Below are the code and all the weights of a small trained network. Each question names an input and a class and asks about switching units off, where a switched-off unit gives its printed mean instead of its output.

import numpy as np


def w(rows, s, z=0):
    codes = np.array(rows[::2]) - 128.0
    scale = np.full(codes.shape[1], s)
    scale[-1] = z or s
    return codes * scale


def norm(h):
    return h / np.sqrt((h * h).mean(-1, keepdims=True) + 1e-5)


def f(y):
    return np.maximum(y, 0)


def log_softmax(a):
    a = a - a.max(-1, keepdims=True)
    return a - np.log(np.exp(a).sum(-1, keepdims=True))


def net(x, mask):
    res = np.array(x, float).reshape(1, 5) / 4 @ E
    u = 0
    for l in range(3):
        y = f(norm(res) @ A[l][:, :-1].T + A[l][:, -1])
        res = res + np.where(mask[u : u + 13], y, B[l][:, -1]) @ B[l][:, :-1]
        u += 13
    return log_softmax(norm(res)[-1] @ U[:, :-1].T + U[:, -1])


A, B = {}, {}
E = w([
[124,94,146,51,75,103,157,97,175,188],'x0',
[76,212,81,2,221,188,105,120,139,120],'x1',
[133,110,89,116,154,59,166,105,174,47],'x2',
[61,105,176,128,202,78,169,120,91,159],'x3',
[86,138,121,75,51,76,95,150,37,83],'x4',
],0.00049)
A[0] = w([
[124,66,171,188,140,94,82,139,93,135,145],'L0N0',
[47,162,90,76,227,163,83,91,118,130,163],'L0N1',
[249,155,83,145,62,180,86,179,150,135,138],'L0N2',
[132,151,97,147,166,85,165,201,163,63,144],'L0N3',
[111,102,141,69,92,105,188,120,200,126,85],'L0N4',
[108,141,123,120,136,86,194,185,164,109,84],'L0N5',
[193,159,93,105,78,143,103,187,167,116,12],'L0N6',
[80,159,148,84,66,79,147,143,63,60,65],'L0N7',
[120,74,144,68,89,128,143,115,176,153,20],'L0N8',
[87,101,153,60,61,128,125,131,181,168,80],'L0N9',
[129,138,178,154,200,163,189,72,148,168,157],'L0N10',
[127,105,160,80,82,132,129,129,178,170,87],'L0N11',
[200,155,125,146,166,158,206,54,176,118,81],'L0N12',
],0.0014,0.0012)
B[0] = w([
[120,183,147,66,107,148,170,150,149,133,207],'L0N0',
[172,143,181,130,50,104,193,166,152,117,254],'L0N1',
[8,106,153,134,127,135,166,66,130,139,216],'L0N2',
[154,106,163,106,135,176,99,77,95,160,194],'L0N3',
[167,177,91,171,161,111,129,79,61,150,168],'L0N4',
[143,89,151,109,140,170,103,77,98,129,146],'L0N5',
[27,131,95,165,97,166,118,31,155,98,145],'L0N6',
[108,68,63,138,136,119,47,176,156,185,188],'L0N7',
[169,196,63,159,131,59,170,52,69,201,145],'L0N8',
[177,181,77,179,170,100,146,82,73,169,165],'L0N9',
[88,100,90,104,84,91,64,180,117,150,215],'L0N10',
[150,176,89,183,168,97,143,99,83,153,160],'L0N11',
[91,90,91,118,118,91,46,190,147,160,184],'L0N12',
],0.0015,0.0014)
A[1] = w([
[132,75,80,61,160,28,161,106,207,53,83],'L1N0',
[103,74,92,69,139,24,204,81,195,95,142],'L1N1',
[48,168,144,213,145,200,52,232,59,69,167],'L1N2',
[120,152,120,233,197,203,94,180,130,60,107],'L1N3',
[162,71,62,104,135,71,135,81,201,2,30],'L1N4',
[152,165,214,116,137,112,151,247,72,239,80],'L1N5',
[81,198,46,22,177,159,121,92,152,193,176],'L1N6',
[139,161,110,242,189,170,120,174,74,8,62],'L1N7',
[187,98,189,215,140,181,223,76,146,156,95],'L1N8',
[72,42,125,219,75,82,81,64,113,151,254],'L1N9',
[170,71,177,208,73,120,166,121,108,161,169],'L1N10',
[99,142,121,195,177,163,55,169,50,2,101],'L1N11',
[166,136,133,195,196,170,74,136,69,54,20],'L1N12',
],0.00094,0.00071)
B[1] = w([
[210,121,185,190,176,220,47,116,14,105,171],'L1N0',
[169,145,160,191,154,242,80,116,24,124,188],'L1N1',
[185,98,108,56,117,59,170,27,148,202,212],'L1N2',
[159,131,99,47,85,49,166,46,133,215,166],'L1N3',
[195,96,206,170,198,231,59,97,26,107,158],'L1N4',
[146,108,88,158,145,170,111,26,114,20,190],'L1N5',
[183,140,170,181,59,83,185,180,139,21,211],'L1N6',
[212,149,93,69,98,38,196,18,154,243,165],'L1N7',
[100,155,79,1,104,67,85,190,101,96,165],'L1N8',
[137,221,119,28,175,151,156,183,162,46,247],'L1N9',
[140,239,127,27,153,141,158,175,148,54,199],'L1N10',
[177,129,81,92,98,40,179,54,151,224,178],'L1N11',
[187,147,98,100,124,42,200,64,117,224,142],'L1N12',
],0.00098,0.0015)
A[2] = w([
[140,48,168,244,67,96,160,181,132,111,22],'L2N0',
[127,78,112,203,203,166,103,157,252,167,58],'L2N1',
[135,155,20,167,74,209,32,76,175,44,91],'L2N2',
[178,92,159,231,28,54,187,167,136,94,117],'L2N3',
[155,143,143,159,185,184,176,112,251,178,162],'L2N4',
[127,174,103,57,179,166,153,163,150,57,63],'L2N5',
[5,82,213,133,250,55,197,163,48,152,125],'L2N6',
[82,119,206,119,87,153,132,144,76,216,67],'L2N7',
[52,94,72,124,96,63,20,176,94,110,2],'L2N8',
[123,181,110,85,58,103,98,100,47,85,186],'L2N9',
[187,64,77,91,163,66,109,70,148,39,203],'L2N10',
[69,184,95,53,161,160,111,154,128,112,72],'L2N11',
[94,171,137,92,57,236,93,129,101,221,99],'L2N12',
],0.0013,0.00061)
B[2] = w([
[121,211,155,37,163,178,154,154,165,95,145],'L2N0',
[75,77,72,76,77,59,56,216,43,140,163],'L2N1',
[32,83,167,174,120,97,178,88,157,125,190],'L2N2',
[109,222,146,30,221,181,165,166,170,129,183],'L2N3',
[79,106,90,87,76,55,89,173,41,97,197],'L2N4',
[134,158,202,127,104,131,163,186,150,143,166],'L2N5',
[93,129,72,190,9,193,116,49,233,90,215],'L2N6',
[185,107,98,160,190,149,91,100,120,58,168],'L2N7',
[111,60,69,131,132,115,66,211,147,180,156],'L2N8',
[115,81,119,153,195,130,123,169,194,177,255],'L2N9',
[136,133,176,179,136,192,101,143,70,196,222],'L2N10',
[174,130,164,149,104,108,182,187,172,129,164],'L2N11',
[177,71,164,187,223,113,112,108,92,51,191],'L2N12',
],0.0015,0.0016)
U = w([
[151,252,219,22,134,160,228,248,201,70,238],'0',
[70,22,32,97,96,45,13,249,86,179,174],'1',
[216,187,65,117,141,34,205,5,89,252,113],'2',
[6,91,127,219,38,195,157,24,225,52,90],'3',
[220,74,214,211,234,231,62,102,28,75,3],'4',
],0.0043,0.00059)

Each question gives the input, the list of numbers given to net, and the class t.
The units are the neurons (one row each of A and B). Each row of codes is followed by its name. A weight is (code - 128) times the scale printed after its matrix; where a second scale follows, it is the last column's (A, B and U).
mask holds one flag per neuron, layer by layer. A switched-off neuron (its flag False) gives its mean, the last column of its row in B, instead of its output. The means were averaged over made-up inputs and are rounded, as every weight is.
A unit's drop is (log p(t) with every unit on - log p(t) with that unit switched off) / (log p(t) with every unit on - log p(t) with every unit switched off).
The circuit of an input: a set's keep is (log p(t) with only the set's units on - log p(t) with every unit switched off) / (log p(t) with every unit on - log p(t) with every unit switched off). Starting from the 12 units with the biggest drops (on a tie, the unit counted first), units are removed one at a time, each time the one whose removal leaves the highest keep (on an exact tie, the one counted first), for as long as the keep stays at least 0.8.
units of the circuit, in order: the units of the circuit, biggest drop first
top k neurons: the k neurons with the biggest drops, biggest first
top k neurons in layer l: the k neurons of layer l with the biggest drops, biggest first
input [2,3,-8,6,2], class 4: units of the circuit, in order -> L2N12; L2N7
input [-2,-7,-6,4,-8], class 1: units of the circuit, in order -> L2N1; L2N4; L0N10
input [-2,6,7,-4,1], class 4: units of the circuit, in order -> L1N4; L1N0; L2N10
input [2,0,0,8,4], class 3: units of the circuit, in order -> L2N6
input [-5,-3,-5,-5,-2], class 2: units of the circuit, in order -> L1N2; L1N3; L1N7
input [5,-7,-2,7,6], class 0: units of the circuit, in order -> L2N3; L2N0; L1N9
input [2,4,3,-5,-6], class 1: units of the circuit, in order -> L2N1; L0N12; L2N4
input [3,-3,-4,-6,-1], class 3: units of the circuit, in order -> L0N6; L0N2
input [-5,-8,7,7,4], class 0: units of the circuit, in order -> L2N3; L2N0
input [5,-1,0,-6,3], class 3: units of the circuit, in order -> L0N6; L0N2
input [6,5,-6,6,-6], class 1: top 2 neurons in layer 0 -> L0N10; L0N2
input [2,-6,8,-2,5], class 4: top 2 neurons -> L0N1; L1N4
input [8,-8,-7,1,-6], class 0: top 2 neurons in layer 2 -> L2N3; L2N0
input [-5,-2,3,8,3], class 3: units of the circuit, in order -> L2N6
input [-8,-3,-6,7,5], class 2: top 3 neurons in layer 1 -> L1N2; L1N11; L1N7
input [-5,1,-3,3,-4], class 2: top 3 neurons -> L1N2; L1N3; L0N7
input [-3,6,8,6,6], class 4: top 3 neurons in layer 1 -> L1N0; L1N1; L1N9
input [0,-5,-5,-2,-4], class 0: top 3 neurons -> L0N3; L1N1; L0N7
input [-2,6,-5,3,-7], class 1: top 2 neurons in layer 2 -> L2N4; L2N1
input [0,0,-7,-3,0], class 4: top neuron -> L2N12
input [5,5,-4,7,1], class 3: top 3 neurons -> L2N6; L1N9; L1N10
input [5,5,-8,-8,-8], class 1: top 2 neurons -> L2N4; L2N1
